Below are the code and all the weights of a small trained network. Each question names an input and a class and asks about switching units off, where a switched-off unit gives its printed mean instead of its output.

import numpy as np


def w(rows, s, z=0):
    codes = np.array(rows[::2]) - 128.0
    scale = np.full(codes.shape[1], s)
    scale[-1] = z or s
    return codes * scale


def norm(h):
    return h / np.sqrt((h * h).mean(-1, keepdims=True) + 1e-5)


def f(y):
    return y / 2 * (1 + np.tanh(0.7978845608 * (y + 0.044715 * y**3)))


def log_softmax(a):
    a = a - a.max(-1, keepdims=True)
    return a - np.log(np.exp(a).sum(-1, keepdims=True))


def net(x, mask):
    res = np.array(x, float).reshape(1, 3) / 4 @ E
    u = 0
    for l in range(4):
        y = f(norm(res) @ A[l][:, :-1].T + A[l][:, -1])
        res = res + np.where(mask[u : u + 7], y, B[l][:, -1]) @ B[l][:, :-1]
        u += 7
    return log_softmax(norm(res)[-1] @ U[:, :-1].T + U[:, -1])


A, B = {}, {}
E = w([
[80,79,113,38],'x0',
[246,62,22,125],'x1',
[3,154,34,163],'x2',
],0.0048)
A[0] = w([
[212,82,182,78,3],'L0N0',
[151,32,165,108,74],'L0N1',
[225,138,100,200,184],'L0N2',
[205,244,190,171,201],'L0N3',
[208,135,186,120,23],'L0N4',
[254,120,51,63,83],'L0N5',
[87,119,199,151,76],'L0N6',
],0.0096,0.0061)
B[0] = w([
[182,140,9,130,162],'L0N0',
[192,181,111,65,146],'L0N1',
[114,105,147,169,250],'L0N2',
[186,89,130,180,254],'L0N3',
[175,133,45,110,151],'L0N4',
[49,104,219,139,233],'L0N5',
[98,84,189,141,148],'L0N6',
],0.011,0.0056)
A[1] = w([
[171,182,138,198,124],'L1N0',
[95,149,104,216,145],'L1N1',
[137,106,209,153,2],'L1N2',
[109,139,131,8,117],'L1N3',
[113,37,168,188,188],'L1N4',
[90,131,119,150,114],'L1N5',
[216,88,173,116,119],'L1N6',
],0.013,0.0072)
B[1] = w([
[170,8,173,228,159],'L1N0',
[208,122,124,248,187],'L1N1',
[108,93,87,85,142],'L1N2',
[179,1,200,131,158],'L1N3',
[232,221,213,157,250],'L1N4',
[191,84,83,149,143],'L1N5',
[37,172,41,202,181],'L1N6',
],0.0095,0.012)
A[2] = w([
[182,70,165,142,77],'L2N0',
[109,53,88,5,89],'L2N1',
[102,87,87,60,119],'L2N2',
[243,54,2,202,134],'L2N3',
[219,160,108,17,88],'L2N4',
[216,137,215,177,144],'L2N5',
[79,127,51,22,1],'L2N6',
],0.0088,0.006)
B[2] = w([
[124,142,147,79,152],'L2N0',
[230,106,206,170,136],'L2N1',
[156,143,126,115,125],'L2N2',
[21,170,69,95,223],'L2N3',
[182,132,67,254,119],'L2N4',
[78,191,114,55,252],'L2N5',
[89,91,196,164,125],'L2N6',
],0.0099,0.011)
A[3] = w([
[137,185,180,120,88],'L3N0',
[121,248,139,165,64],'L3N1',
[179,105,132,158,59],'L3N2',
[145,139,132,220,155],'L3N3',
[176,154,69,78,254],'L3N4',
[107,152,123,59,106],'L3N5',
[171,34,169,32,164],'L3N6',
],0.013,0.007)
B[3] = w([
[76,200,143,68,182],'L3N0',
[85,123,118,80,255],'L3N1',
[210,77,244,156,125],'L3N2',
[146,88,100,75,241],'L3N3',
[107,119,117,235,177],'L3N4',
[185,76,240,188,137],'L3N5',
[212,90,191,217,185],'L3N6',
],0.012,0.0086)
U = w([
[198,59,171,210,197],'0',
[53,163,168,78,175],'1',
[45,85,6,140,143],'2',
[103,144,120,130,132],'3',
[164,52,80,24,2],'4',
],0.016,0.0088)

Each question gives the input, the list of numbers given to net, and the class t.
The units are the neurons (one row each of A and B). Each row of codes is followed by its name. A weight is (code - 128) times the scale printed after its matrix; where a second scale follows, it is the last column's (A, B and U).
mask holds one flag per neuron, layer by layer. A switched-off neuron (its flag False) gives its mean, the last column of its row in B, instead of its output. The means were averaged over made-up inputs and are rounded, as every weight is.
A unit's drop is (log p(t) with every unit on - log p(t) with that unit switched off) / (log p(t) with every unit on - log p(t) with every unit switched off).
The circuit of an input: a set's keep is (log p(t) with only the set's units on - log p(t) with every unit switched off) / (log p(t) with every unit on - log p(t) with every unit switched off). Starting from the 12 units with the biggest drops (on a tie, the unit counted first), units are removed one at a time, each time the one whose removal leaves the highest keep (on an exact tie, the one counted first), for as long as the keep stays at least 0.8.
units of the circuit, in order: the units of the circuit, biggest drop first
k most important neurons: the k neurons with the biggest drops, biggest first
k most important neurons of layer l: the k neurons of layer l with the biggest drops, biggest first
input [3,5,-7], class 2: units of the circuit, in order : L1N6
input [-2,8,-6], class 1: 3 most important neurons : L0N5, L1N4, L0N2
input [-6,-4,6], class 0: units of the circuit, in order : L0N5, L1N0
input [2,-6,8], class 2: units of the circuit, in order : L1N4, L0N5, L0N2
input [-3,0,5], class 2: units of the circuit, in order : L0N5, L0N3, L1N4
input [-7,-7,4], class 0: 2 most important neurons : L0N3, L1N1
input [-5,3,-6], class 2: 3 most important neurons : L1N6, L2N3, L0N4
input [-3,4,-3], class 1: 3 most important neurons : L0N5, L1N4, L2N5
input [4,1,5], class 2: 3 most important neurons : L0N1, L0N5, L1N4
input [6,6,-8], class 2: 2 most important neurons of layer 1 : L1N6, L1N4
input [7,8,-7], class 1: 2 most important neurons : L1N6, L0N5
input [5,-5,0], class 0: 2 most important neurons : L0N3, L0N2
input [8,-6,5], class 0: 2 most important neurons : L0N2, L0N3
input [-8,0,6], class 0: 3 most important neurons of layer 1 : L1N1, L1N0, L1N6
input [8,-2,-7], class 0: 3 most important neurons : L0N3, L1N1, L1N4
input [-7,-5,5], class 0: 4 most important neurons : L1N1, L1N0, L0N5, L0N3
input [8,1,8], class 0: most important neuron of layer 3 : L3N6
input [-1,5,-6], class 2: 4 most important neurons of layer 0 : L0N0, L0N4, L0N1, L0N6
input [6,-5,-5], class 0: 2 most important neurons of layer 1 : L1N3, L1N4
input [4,5,-8], class 2: 2 most important neurons of layer 0 : L0N0, L0N1
